Below is a small trained network, with its code and all its weights. Each question gives an input and a class and asks what happens when units are switched off, that is, made to give their printed mean instead of their output.

import numpy as np


def w(rows, s, z=0):
    codes = np.array(rows[::2]) - 128.0
    scale = np.full(codes.shape[1], s)
    scale[-1] = z or s
    return codes * scale


def norm(h):
    return h / np.sqrt((h * h).mean(-1, keepdims=True) + 1e-5)


def f(y):
    return np.maximum(y, 0)


def log_softmax(a):
    a = a - a.max(-1, keepdims=True)
    return a - np.log(np.exp(a).sum(-1, keepdims=True))


def net(x, mask):
    res = np.array(x, float).reshape(1, 7) / 4 @ E
    u = 0
    for l in range(2):
        y = f(norm(res) @ A[l][:, :-1].T + A[l][:, -1])
        res = res + np.where(mask[u : u + 4], y, B[l][:, -1]) @ B[l][:, :-1]
        u += 4
    return log_softmax(norm(res)[-1] @ U[:, :-1].T + U[:, -1])


A, B = {}, {}
E = w([
[119,140,142,89,169,92,127,178,92,152],'x0',
[183,180,164,55,150,161,171,254,23,108],'x1',
[58,167,56,141,26,243,113,151,180,171],'x2',
[154,46,58,197,63,200,223,152,144,142],'x3',
[160,113,80,77,138,230,109,137,108,126],'x4',
[100,55,157,51,190,134,131,161,102,94],'x5',
[191,182,177,191,125,51,192,42,147,100],'x6',
],0.0071)
A[0] = w([
[126,115,203,113,158,153,135,164,3,106,2],'0.n1',
[142,15,154,67,135,198,224,112,83,136,28],'0.n2',
[189,234,147,236,106,205,176,195,90,138,30],'0.n3',
[132,62,130,136,138,176,170,149,104,123,28],'0.n4',
],0.006,0.0042)
B[0] = w([
[106,152,118,132,145,157,75,102,180,169,211],'0.n1',
[177,105,72,104,186,117,197,148,178,126,227],'0.n2',
[143,255,53,167,41,176,153,115,39,155,255],'0.n3',
[206,79,138,61,143,105,172,78,203,177,174],'0.n4',
],0.01,0.0034)
A[1] = w([
[63,139,166,18,189,174,97,171,98,190,27],'1.n1',
[162,9,124,92,149,207,199,135,109,111,17],'1.n2',
[67,92,125,169,72,228,44,80,254,195,3],'1.n3',
[90,99,83,169,65,182,66,98,250,115,11],'1.n4',
],0.0065,0.0025)
B[1] = w([
[102,145,225,88,117,150,121,189,88,78,206],'1.n1',
[159,88,92,82,159,152,181,135,204,133,206],'1.n2',
[60,80,9,150,142,122,60,69,222,153,253],'1.n3',
[33,137,91,116,101,103,63,85,154,152,231],'1.n4',
],0.014,0.0057)
U = w([
[73,137,228,63,178,144,53,238,49,44,4],'0',
[183,122,209,223,190,11,123,54,139,83,80],'1',
[200,43,69,53,199,194,236,180,191,99,111],'2',
[21,106,5,137,91,137,38,63,212,119,214],'3',
[186,236,73,175,1,173,180,156,41,128,238],'4',
],0.012,0.0014)

Each question gives the input, the list of numbers given to net, and the class t.
The units are the neurons (one row each of A and B). Each row of codes is followed by its name. A weight is (code - 128) times the scale printed after its matrix; where a second scale follows, it is the last column's (A, B and U).
mask holds one flag per neuron, layer by layer. A switched-off neuron (its flag False) gives its mean, the last column of its row in B, instead of its output. The means were averaged over made-up inputs and are rounded, as every weight is.
A unit's drop is (log p(t) with every unit on - log p(t) with that unit switched off) / (log p(t) with every unit on - log p(t) with every unit switched off).
The circuit of an input: a set's keep is (log p(t) with only the set's units on - log p(t) with every unit switched off) / (log p(t) with every unit on - log p(t) with every unit switched off). Starting from all 8 units, units are removed one at a time, each time the one whose removal leaves the highest keep (on an exact tie, the one counted first), for as long as the keep stays at least 0.8.
circuit, biggest first: the units of the circuit, biggest drop first
unit that matters most: the unit with the biggest drop
k most important neurons: the k neurons with the biggest drops, biggest first
k most important neurons of layer l: the k neurons of layer l with the biggest drops, biggest first
drop of u: that unit's drop, to one decimal
input [3,5,2,2,-2,1,-6], class 0: circuit, biggest first => (1.n1)
input [2,3,2,0,0,7,-6], class 0: 3 most important neurons => (1.n1 1.n3 0.n1)
input [8,-8,-5,7,-8,-3,-1], class 1: circuit, biggest first => (1.n3 0.n1)
input [-8,-5,-2,4,4,8,5], class 2: circuit, biggest first => (0.n2 1.n2)
input [-7,0,2,-6,4,3,7], class 1: circuit, biggest first => (1.n3 1.n4)
input [3,4,-8,-4,8,0,6], class 0: circuit, biggest first => (1.n3 0.n2)
input [8,-5,4,5,-1,8,-5], class 2: circuit, biggest first => (1.n2 0.n2)
input [6,5,-3,0,-3,-7,-5], class 4: 2 most important neurons => (0.n3 1.n4)
input [7,5,2,2,8,-6,-6], class 4: 2 most important neurons => (0.n3 1.n3)
input [-1,0,0,0,-4,6,-1], class 2: 2 most important neurons => (0.n2 1.n2)
input [7,2,6,2,5,8,-8], class 2: 2 most important neurons of layer 0 => (0.n2 0.n4)
input [6,-1,-8,5,-8,-4,-8], class 1: 2 most important neurons of layer 1 => (1.n3 1.n1)
input [-8,-5,-7,-7,-4,-7,-2], class 1: 2 most important neurons of layer 1 => (1.n3 1.n4)
input [-3,-8,-8,-5,4,-8,2], class 1: 2 most important neurons => (1.n3 0.n1)
input [-4,8,-1,-1,6,1,4], class 4: circuit, biggest first => (0.n3)
input [-8,3,2,-6,-8,0,-1], class 1: 2 most important neurons of layer 1 => (1.n3 1.n1)
input [0,-6,-1,2,-1,1,8], class 1: 2 most important neurons => (0.n1 1.n3)
input [6,-6,1,-8,4,-1,8], class 1: 2 most important neurons => (1.n3 1.n4)
input [-1,5,4,-5,8,-5,6], class 4: drop of 0.n3 => 0.0
input [-8,5,3,-4,4,5,-2], class 0: unit that matters most => 1.n1
input [2,-5,-4,-4,5,-7,4], class 1: drop of 1.n3 => 0.3
input [-2,8,-1,-3,-1,-2,0], class 4: drop of 0.n3 => 1.8
